What each symbol does to the objects:
* | σ ρ η τ κ
j348 | j750 j908 j611 j796 j98
j419 | j489 j121 j52 j348 j389
j27 | j11 j494 j997 j262 j455
j570 | j616 j240 j796 j997 j10
j445 | j844 j582 j322 j680 j888
j696 | j969 j518 j262 j552 j236
j921 | j338 j254 j342 j832 j999
j798 | j254 j832 j145 j895 j373
j236 | j494 j262 j969 j677 j441
j338 | j680 j999 j973 j373 j792
j914 | j702 j565 j199 j419 j895
j888 | j560 j322 j844 j69 j629
j611 | j121 j348 j98 j10 j750
j342 | j973 j921 j999 j798 j338
j109 | j262 j677 j518 j349 j696
j240 | j10 j75 j570 j27 j796
j560 | j723 j629 j634 j445 j349
j582 | j888 j631 j445 j792 j322
j565 | j895 j489 j914 j121 j199
j145 | j921 j798 j373 j702 j254
j441 | j997 j969 j494 j518 j27
j373 | j342 j145 j254 j113 j921
j254 | j999 j373 j921 j754 j342
j750 | j52 j98 j121 j856 j419
j856 | j611 j616 j908 j240 j348
j680 | j631 j792 j96 j342 j69
j629 | j349 j844 j560 j582 j634
j10 | j908 j796 j616 j11 j856
j973 | j96 j338 j792 j254 j680
j895 | j754 j199 j702 j389 j113
j677 | j696 j7 j109 j634 j518
j11 | j570 j455 j75 j441 j240
j631 | j322 j69 j582 j973 j445
j844 | j634 j888 j629 j631 j560
j489 | j199 j389 j565 j750 j914
j832 | j373 j754 j798 j199 j145
j754 | j145 j113 j832 j914 j798
j389 | j914 j52 j489 j98 j565
j908 | j98 j856 j348 j570 j611
j792 | j69 j973 j680 j921 j96
j999 | j792 j342 j338 j145 j973
j796 | j856 j570 j10 j455 j616
j121 | j389 j750 j419 j908 j52
j723 | j677 j349 j552 j844 j7
j494 | j455 j441 j27 j696 j997
j969 | j27 j236 j441 j109 j494
j349 | j7 j634 j723 j888 j552
j997 | j75 j27 j455 j236 j11
j199 | j113 j914 j895 j52 j702
j52 | j565 j419 j389 j611 j489
j616 | j348 j10 j856 j75 j908
j96 | j582 j680 j69 j999 j631
j455 | j240 j997 j11 j969 j75
j702 | j832 j895 j113 j489 j754
j262 | j441 j696 j236 j7 j969
j113 | j798 j702 j754 j565 j832
j552 | j109 j723 j7 j629 j677
j518 | j236 j109 j696 j723 j262
j69 | j445 j96 j631 j338 j582
j322 | j629 j445 j888 j96 j844
j98 | j419 j611 j750 j616 j121
j75 | j796 j11 j240 j494 j570
j634 | j552 j560 j349 j322 j723
j7 | j518 j552 j677 j560 j109

Each row, then its object:
[  11  -67   -2   33   14   62 -105  -59   52  -55   -7   -1   23  -86   19  -16   63  -18  -26  -49  111  -58    4   39   -5  -44  -94   -4  -44   -2  102   66  -54   52   49   31   24   20  -42   77   19   36    2  -55  -95   17    9   15  -18   41  -30    5   35   22   80  -28  -53  -77   -5   39  -31   10  -13   29   31  109   33    3    0   14   52 -101   51    4   21   -8   19  -63  -56   -8   35  -24   57   65   94   13   10    6   22   47  -92  -46   11  -88   58   -5   71   -2   40    8   21  -16   45  -33   26    4   53  -24   17   70  123   -7   30   -9   -5   26   56   15   13   30  -67   32  -58   64   32    5   39   35] -> j11
[ -20   74   10  -26  -24  -45   75   76  -70   28  -29   42    7   51  -26   18   12   13    1   18 -112   75   37  -38  -11   24   62   -4   42   48 -108  -65   46  -24  -46  -12   11   10   21  -78  -47  -30   23  -16  109  -46  -40   -5   13  -34   74   19  -51  -38 -105   41   72   45  -10  -12   41  -28   -9   -1   -4  -92  -60   -4   22   19  -46   48  -29    1    2  -17  -44   50   51   48  -19   18  -63  -30  -94  -18   -5  -64  -35  -61   84   36   30   79  -74   40  -45  -13  -11   12  -34   83  -24   26    0   13  -11  -11  -32  -56 -143   17   -4  -15    1  -35  -77   14  -29    1   77  -71   73  -45   -3  -33   19  -44] -> j96
[  54  -40    3   31   39    4   14  -27  -34   71  -29  -49  -38   50   33   -9 -112  -10   51   77  -25  -10 -117  -17  -53   22   22    8   52    8  -22   41  -45    7  -60  -26   -4 -101   23   20   36    6  -49   90   35   34   60  -61   39   14  -41  -62   23    0   21  -45  -41   46    9   27  -37   49   -6  -40  -41   -1   73   39  -32  -82   37   46  -63  -15 -101   -4   -1   37  -16  -23    4   10  -28 -124   48   12   18   75   27   26   33   71  -79   39  -11  -95   17   25  -34   24    3  -63  -20   40  -27  -63 -120   89   30  -40   60  -69  -82    0   21   18   18  -24  -22   12  -16   53   40   22  -36   33  -68    0] -> j389
[  59  -90   19   23    5   77  -93  -23   14  -10  -24  -25   32   13  -13  -48  -28  -38   67   55   38  -33  -95   34  -37  -23  -61   -5   54   43  -13   75  -74   63  -50   20    6  -49  -10   34  -10   42  -55   17  -36   43   20  -35  -10   39   -7  -10   50  -14    3  -22  -91  -15   -5  105  -69   32  -10  -30  -13   64   56   33  -64  -21  121  -37  -32   -9 -105    7  -15   28  -55    6   21  -54   -2  -76  119   12   51   51   30   13  -70    1  -44  -19   14  -76  101   20   10   48  -21  -25   19   -2   10  -15  -81   58  -11  -12  129  -67  -65  -19   44   26   46    0  -14  101  -52   40   10   46   40   20  -16   52] -> j10
[  11  -95   12   31   -3   82  -93    5   10  -30  -28   49   41  -22  -33  -40   21  -59   62   31   57  -38  -15    2   41  -51 -135  -11  -31   44  -40   59  -65   59  -21   68   78   17  -22   -1  -59   14  -16  -49  -90   31  -17   10  -39  -24   92   61   23    6  -72    2  -86  -54  -16  139  -34  -29   -1   27    8   29   31    3  -20   13   80  -37  -37   30   24   16  -11   27  -87   20    7  -45   -8  -16   57   42   35  -14   41   -5 -130 -106   40  -21   38   29   81   10   43   25  -35   16   20   10   76   26   -7  -21  -53    5   56  -11  -10    8   27   73   44   23    1   84  -42  -20  -18  -30   58  -29   59   58] -> j494

From each start, follow one symbol. Which object do you reach?
Answers are names.
start [ -28   99   -6  -21  -27  -59   81   30  -30    2   12   -6   29   49  -11   48   14   51  -44  -26  -91   58   46   -1  -68   49  123   19   57   35  -52  -65  100  -50   -8  -52  -43   26   26  -15  -24  -18   19   26  123  -57  -58  -21   35  -11    7   -6  -53  -10  -39   34   87   47    6  -73   62    3  -17  -13   -5  -85  -52   24  -13   40  -68   38   39   -7   -8  -13    0   16   97   37  -33    4  -32   14  -89  -28   -3  -49  -40  -65   94   49   15   56  -69   22  -53  -11  -13  -12    4   57  -21  -14  -40    3   17  -13   28  -48 -106   18   28   12   -4  -86  -69    5    0  -43   42  -26   49   -8  -34  -26  -13  -56]
κ
j96
start [  42  -94    5   38   26   70  -77  -33   -3   31  -12  -20   10   -3  -10  -38  -55  -52   73   88   31  -42 -118   16    2  -41 -114   -3   17   22   13   87  -81   65  -46   22   17  -61   -3   23   15   33  -46   23  -54   73   28  -17  -35   18   -3  -24   61   -9    3  -40 -104  -26    4  101  -52   37    6   -9  -10   51   64   23  -46  -40   87  -22  -75    4  -79   -1  -15   36  -91    0   15  -18   15  -73  105   29   26   57   46   39  -72  -37  -34   -9   14  -48   77   25   10   34    4  -64   39   -5   30  -24  -76   44  -15  -13  128  -71  -57    9   36   66   61   -3  -20   70  -39   36    7  -10   14   21    5   35]
ρ
j10
start [ -78   73   -1  -17  -27  -33   49   32   10  -20    8   73   -6  -49  -15   28   73   21  -65  -70   -6   30  111  -24   48    2   35   13  -66  -48   16  -72   46  -38   44   -4   45   77   -4  -25  -19   -8   49  -57  -11  -47  -54   64  -22  -57   29   45  -32   -6  -39   48   62   -6   -5  -55   51  -67   20   28   25  -59  -81  -47   67   50  -63    6   41   25  124    6    3  -12   24  -11   -5   29    3   93 -110  -18  -48  -81  -47    3   21  -39   51   -9   15   92  -69  -27   28  -55  -23   42  -10   15   16   26   97  -76   -3   11 -119   85   91   23  -24   -8  -53   25   35  -75   30  -57  -24  -65   -6  -31   46  -14]
τ
j96
start [  74  -59   16   20    8   71  -97  -49   13  -26   -1  -21   52    1   -5  -27    3  -19   47   47   43  -58  -88   57  -63  -37  -95   -8   41   64   18   64  -41   65  -28   14  -11  -32  -11   60   -2   21  -27   -3  -19   25   14  -38  -24   72  -23  -32   50  -16   32  -19  -64  -41   18   78  -62   40  -69  -42    6   55   62   37  -69   -3   93  -46   -4  -15 -104   -1  -17   14  -27    7   16  -81    6  -38  117   16   38   56   23  -20  -94    0   11  -27  -22  -74  126   17   20   51   12  -17   31  -20    6   -5  -46   34  -16   12  148  -72  -64  -36   38    0   54   27  -21  103  -49   36   13   71   38   13  -14   63]
η
j10
start [  46  -45   12   19   -6   74 -129  -36   49  -53    5  -40   57  -54    9    4   67    4  -20  -48  102  -63   -3   50  -34  -50  -90   -6    1    6  101   54  -39   49   53    9  -14   52  -38  106   30   39   -9  -57  -81   12   -4   -7  -18   68  -49   -6   45    9   86  -10  -58  -67    7   65  -48    7  -29  -13   28   94   37    2  -40   32   46 -104   48  -11  -31   -1   16  -47   -6  -22   20  -24   67   58  111    2   10   20   16   25  -75  -35   27  -80   23  -41   61   14   19   16   26  -24   57  -53   17   18   54   -9   16   72  129  -25   16  -13    8    3   62   16   27   60  -77   60  -40   75   34   12   23   51]
ρ
j11
start [  45  -36   -2   25  -11   64 -111  -71   67  -64   14  -34   48  -73   -3   -4   59    3  -11  -39  116  -61    2   49  -42  -39  -80   -8  -14    8   84   61  -14   46   43   17  -16   25  -13   87   10   27   10  -34  -74    2   11   -3  -28   63  -43   -6   28    8   76  -17  -39  -78   19   33  -45   23  -26    2   47  117   34   -9  -34   25   55  -88   60  -13  -31    3   15  -62  -12  -20   22  -37   74   49  115   -6   15   38   11   23  -82  -32   28  -65   22  -27   83   -2   50   29   17  -19   14  -56   16    0   40    7   17   72  136  -25    0   13   12    0   75   15   54   59  -75   46  -46   87   35   18   20   44]
τ
j494
start [  47  -40    8   18  -10   67 -117  -52   63  -69   13  -28   57  -53   -6    3   60   -9   -7  -38  107  -65   -3   61  -29  -48  -59   -5   -1   18   86   53  -30   45   50   28  -30   32  -35  105   23   40   -8  -30  -72   -1   -9   -9  -23   53  -37  -18   39    5   76  -12  -41  -78   11   43  -34   16  -33  -20   42   79   22   11  -46   19   58  -70   44  -42  -12   -4   10  -72  -25  -36   18  -36   63   34  109    6   22   36   19   35  -93  -30   11  -81   25  -36   75   13   41    5   37  -33   50  -56   21    6   46  -12   20   63  153  -16   14  -27   17   -2   56    7   30   58  -60   50  -41   86   43   10   13   60]
τ
j494
start [  -7  -94    4   31   -4  102  -83  -15   36  -26   -1   30   30  -42  -27  -56    5  -74   64   29   65  -35    0   12   51  -38 -135  -34  -53   -5    6   63  -65   51  -19   63   67    2  -35   -5  -22   11  -24  -49 -110   49   16   39  -42  -12   36   36   42    1  -10   -9  -88  -58  -13  123  -40   -7    5   28   22   48   33  -24    7    7   67  -57  -44   28   41   20   -7    5  -99   -9   19  -19   13   -1   59   44    7   -8   20   23 -122  -88    2  -49   65   24   51   19   46   -1  -23    2   27    8   63   18    3  -37  -61   21   66   -1   11    6   16   62   56    4    8   55  -30  -24  -38  -49   47  -17   33   81]
σ
j11
start [  23    9  -18   -5   42  -58   64  -39   30   64   11  -84 -102   26   51    3  -86   40  -21   12   27  -10  -25  -43   -1   22  103    4  -34 -102   82   -6  -19  -62   44  -56  -57  -38    6   33   97   -1  -23   84    1   28   62  -12   27   40 -123  -70   14   41  127  -49   29   40   15 -125   -6   35   47   -3  -39   30    8   12   51  -53  -74   42   11  -30  -13   10   55  -42   37  -64   -4   63   18   -5   -7   -3  -27   57   16   61  103   68  -78   -5   34  -55  -81  -10  -40  -54   45  -93  -28   -2  -63  -44  -35   34   72    6   -6   -1   -8    0  -33   12   12  -59   31  -99    1   59  -28   15  -53   46  -60  -31]
τ
j389
start [  20  -59   12   18   19   24  -35  -72   55   17   -1  -61  -49  -30   42  -32  -47   -8   27   13  113  -54  -44   -8   10  -31  -28  -19  -44  -53  115   57  -59  -15   39   14  -26  -56  -28   69   69    5  -31   47  -83   37   61   14    1   70  -97  -60   73   28   99  -66  -55  -17   12  -13  -35   37   30   11   -1  100   51   12   17  -41   29  -50    0  -12  -24   11   45  -68  -41  -54   22   29   65  -10   96    4  -13   88   32   79  -25    1  -39  -38   53  -58   11   11   18  -35   38 -103   32  -11    7  -27  -24   30   50   32  136  -21  -11    4  -14   43   77  -52   26  -19  -51   74  -73   54  -17   41  -48   22]
τ
j10
start [  -1 -105   19   36  -15   84  -78   -8    7  -43   -9   32   15  -39  -29  -55   39  -77   56   14   71  -33  -15    4   64  -26 -161  -21  -67   -2   23   44  -77   52    1   55   81   -4  -39   -6  -32    1  -21  -55 -116   34   20   30  -49   -2   60   47   29   -6  -35   -6 -101  -67  -30   99  -40   -5   26   44   16   52   42  -22    9    0   70  -62  -64   30   26   13  -16   -1  -95   -3    2  -38    3    1   56   50    8   -5   31   21 -125  -91   21  -55   78   21   49   24   51   -4  -10   -4   19    9   75   37   -1  -45  -54   -5   62   -5    5   23   19   73   55   20    0   59  -41   -9  -34  -50   41   -2   45   58]
ρ
j494
start [  10  -61    1   41  -23   97 -119   31   -3  -41  -25   40   81  -30  -54  -55   52  -76   74   12   23  -15  -13   41   16  -47 -132  -18   -2   72  -50   40  -47   90  -25   55   54   21  -15  -14  -56    4   -5  -61  -51    1  -35    9  -43   -8   81   56   11  -18  -70   15  -82  -57   -6  138  -39   -2  -33   14   14   24   19    4  -52   31   75  -62  -51   14    1   26  -32   38  -67   38  -10  -62   -2   -6   73   38   38  -26    4  -51 -120  -69   29  -22   22   24   99   25   25   63  -32   45   26  -13   75   40  -12  -19  -80    2   68  -29   11   -3   60   35   35   44  -37  103   -9  -17    6  -21   61  -22   47   55]
η
j494
start [  17  -47   15   11  -43   83 -108    7    7  -59    0   31   89  -21  -43  -15   60  -44   37    1    9  -21  -13   40  -17  -59  -99  -13   31   94  -64   27  -12   68  -43   49   31   34  -17   18  -62    4   11  -67  -10  -13  -35    5  -31   19   84   66    3  -43  -84   26  -60  -73   -3  131  -29  -15  -53    7   17   18   -1    2  -66   40   83  -41    1    3  -46   25  -57   24  -55   27  -14  -70  -10   -2   45   -5   45  -42   -3  -50 -118  -62   67  -10  -17   -6  104   18   14   58   -2   55   19  -25   49   23   21  -24  -54   20   56  -32  -19   -3   55    3    6   41  -14  139  -21  -36   28   18   65  -40   41   47]
κ
j494
start [  80  -85   23    8   26   74  -79  -31   -6  -28   -7  -19   29    0   -8  -33  -29  -59   51   65   27  -56  -85   54  -41  -19  -95   12   47   28   -6   83  -74   66  -46   21   14  -34  -23   10   -1   35  -44   12  -39   41   36  -31  -27   46   -7  -26   40   -9   16   -4  -83  -18    0   84  -56   27  -42  -28   -5   57   81   21  -74  -39   92  -22  -65   -3 -100    0   -6   24  -44    1    8  -27  -11  -89  102   27   40   67   40   14  -86  -10    0  -10   -4  -76   92   12    3   46    8  -24   25    1    9   -3  -63   71  -10  -28  144  -79  -77  -32   39   24   44   -1    1  116  -47   42   31   46   28   -8  -34   65]
τ
j11
start [ -19  108  -14  -40  -13  -91   98   36  -25    0    9   -8    3   28    7   75   32   53  -78  -69  -65   40   54  -21  -41   36  145   12   45   -4  -27  -87   88  -56   24  -50  -50   54   28   -9    7  -19   37   22  105  -75  -23  -13   39  -11  -21  -22  -47    1  -16   42  104   43   15 -107   46  -12  -23  -23    6  -76  -55    5    1   26  -80   31   71    2   14  -26   22  -11  107   18  -18   24   -4   18  -76  -36  -11  -38  -47  -42  115   49   27   49  -63   10  -37  -26  -23   -1    5   33  -19   -1  -36    6   28   18   36    7  -92   33    9  -22  -19  -84  -66  -11    0  -69   48  -28   20   22  -29   -9  -12  -54]
σ
j96
start [  -9 -109    2   31  -24   82  -84  -43   37  -42   -2   13   11  -68  -22  -43   22  -54   20   -3   95  -39  -16   31   50  -48 -130  -13  -62  -25   63   65  -74   39   25   60   60   -6  -21   20   -5   12   -6  -52 -143   37    2   47  -59   -3   42   40   23   22   -9   -5  -74  -59  -19   93  -46  -20   29   37    8   78   40  -16    5   12   68  -65  -29    5   60   30   23  -26  -88  -17   16  -22   40   34   59   35  -15   -1   15   38 -115  -89   -1  -73   84   24   38   11   35  -12   -7   -7   36  -10   63   25   49  -43  -24   36   79    5   31   25   -3   83   65   32   17   23  -48   -8  -61  -20   43   -7   33   55]
κ
j11
start [  65  -12   16    5   41    7  -32  -54   23   -8    3  -71    2   31   37    7  -42   30    4   12   38  -44  -81   23  -72   12   30   17   47   -2   54   57  -27   -5  -11  -45  -78  -69   22   71   41   25  -37   58   21    4   41  -58   19   80 -102  -83   31    8   98  -52  -13    5   27  -42  -34   67  -54  -46  -18   46   50   48  -59  -41   32   -8   36  -31  -95  -17   22  -33   38  -21   24   -9   32  -47   93   10   28   70   37   -5   40   64  -60  -19  -36 -109   48    5  -45   12   47  -68   10  -31  -71  -43  -43   73   78   24  133  -76  -31  -30    9  -17   33  -18    7   30  -70   87    9  104  -14   47  -63   14]
σ
j389
start [  27  -56   30   26  -10   56 -106  -52   50  -62   -1  -16   29  -74   14    3   64  -16   -3  -49  108  -65   15   47  -31  -42  -82   -5  -15    9   75   70  -25   38   54   13  -23   38  -22   92   30   29   -1  -44  -84    1   11   -7  -32   80  -43  -16   42   22   68  -12  -34  -86   24   35  -57    8  -19    3   27  109   43   26  -64   18   50  -91   67  -12   -7   -3   -1  -60  -12  -34    2  -37   69   58  120   10   32   39   26    5  -91  -38    7  -74   23  -44   75   -2   31   10   28  -17   31  -43   27    6   49   -6   25   67  140  -28   20   -5    7   -2   47   30   21   76  -66   45  -42   66   26   11    5   61]
τ
j494
start [ -31  111  -17  -43  -14  -92   79   45  -28   -9   10  -11   -9   46   14   66   32   69  -75  -64  -84   45   48   -6  -58   18  133   21   42   23  -28  -55   79  -66    9  -47  -58   44   34  -16    3  -16   42   12  114  -54  -39  -19   42  -18  -39   -3  -50    8   -5   18  104   46   10 -101   52  -17  -30  -12    1  -79  -69    2   13   31  -70   33   58   -8    8  -23    4    7   89   15  -26   44    1   47  -84  -42  -23  -44  -35  -46  111   64   30   43  -56   -6  -59  -20  -19   -6   16   37  -36  -13  -66   -2   20    1   28   -2  -97   42   12    4  -16  -95  -72    0   -7  -61   51  -10   11   28  -32  -24  -15  -53]
σ
j96
start [ -40   50   10  -30   -1  -35   76   90  -53   32  -27   49    4   47   -4    7    2  -18  -12   19 -111   75   28  -47   45   26   61   -2    4    3 -121  -72   27  -12  -52   -2   34    6   11  -83  -56  -46   20   -7   68  -11  -35   30    8  -87   66   44  -51  -15 -109   44   51   40  -31    0   41  -29   18   10  -23 -112  -57  -14   28   -3  -46   76  -31   26   23  -17  -29   64   18   60  -41   13  -57  -21 -125  -18   -7  -58  -22  -45   44    4   36   71  -37   73  -51    1  -10  -16  -47   66  -30   31    7   32   -8  -23  -44  -57 -146   30   16   15    0  -18  -49   -4  -41  -28   88  -88   32  -89   -4  -30    5  -38]
ρ
j96
start [ -40   48  -19  -27    1  -42   89   76  -57   34  -13   54   -9   44  -34   -9  -15    1   19   26  -91   71   32  -49   45   35   54   -5   13   24  -99  -68   51  -21  -51  -16   20   16   19  -97  -56  -33   32   -7   80  -25  -46    6   -4  -84   81   50  -52  -47 -134   41   58   37  -18    3   36  -42   11   11  -11 -124  -48  -11   44    2  -36   61  -62   26   47    1  -30   63   37   41  -37   28  -56  -25 -102    6   -2  -80  -21  -43   51    2   30   71  -18   67  -53   -6  -11    1  -51   87  -47   30   15   32  -21  -22  -58  -52 -152   29    5   23    2    6  -54    2  -24  -29   74  -80   56  -94  -12  -37   32  -42]
ρ
j96
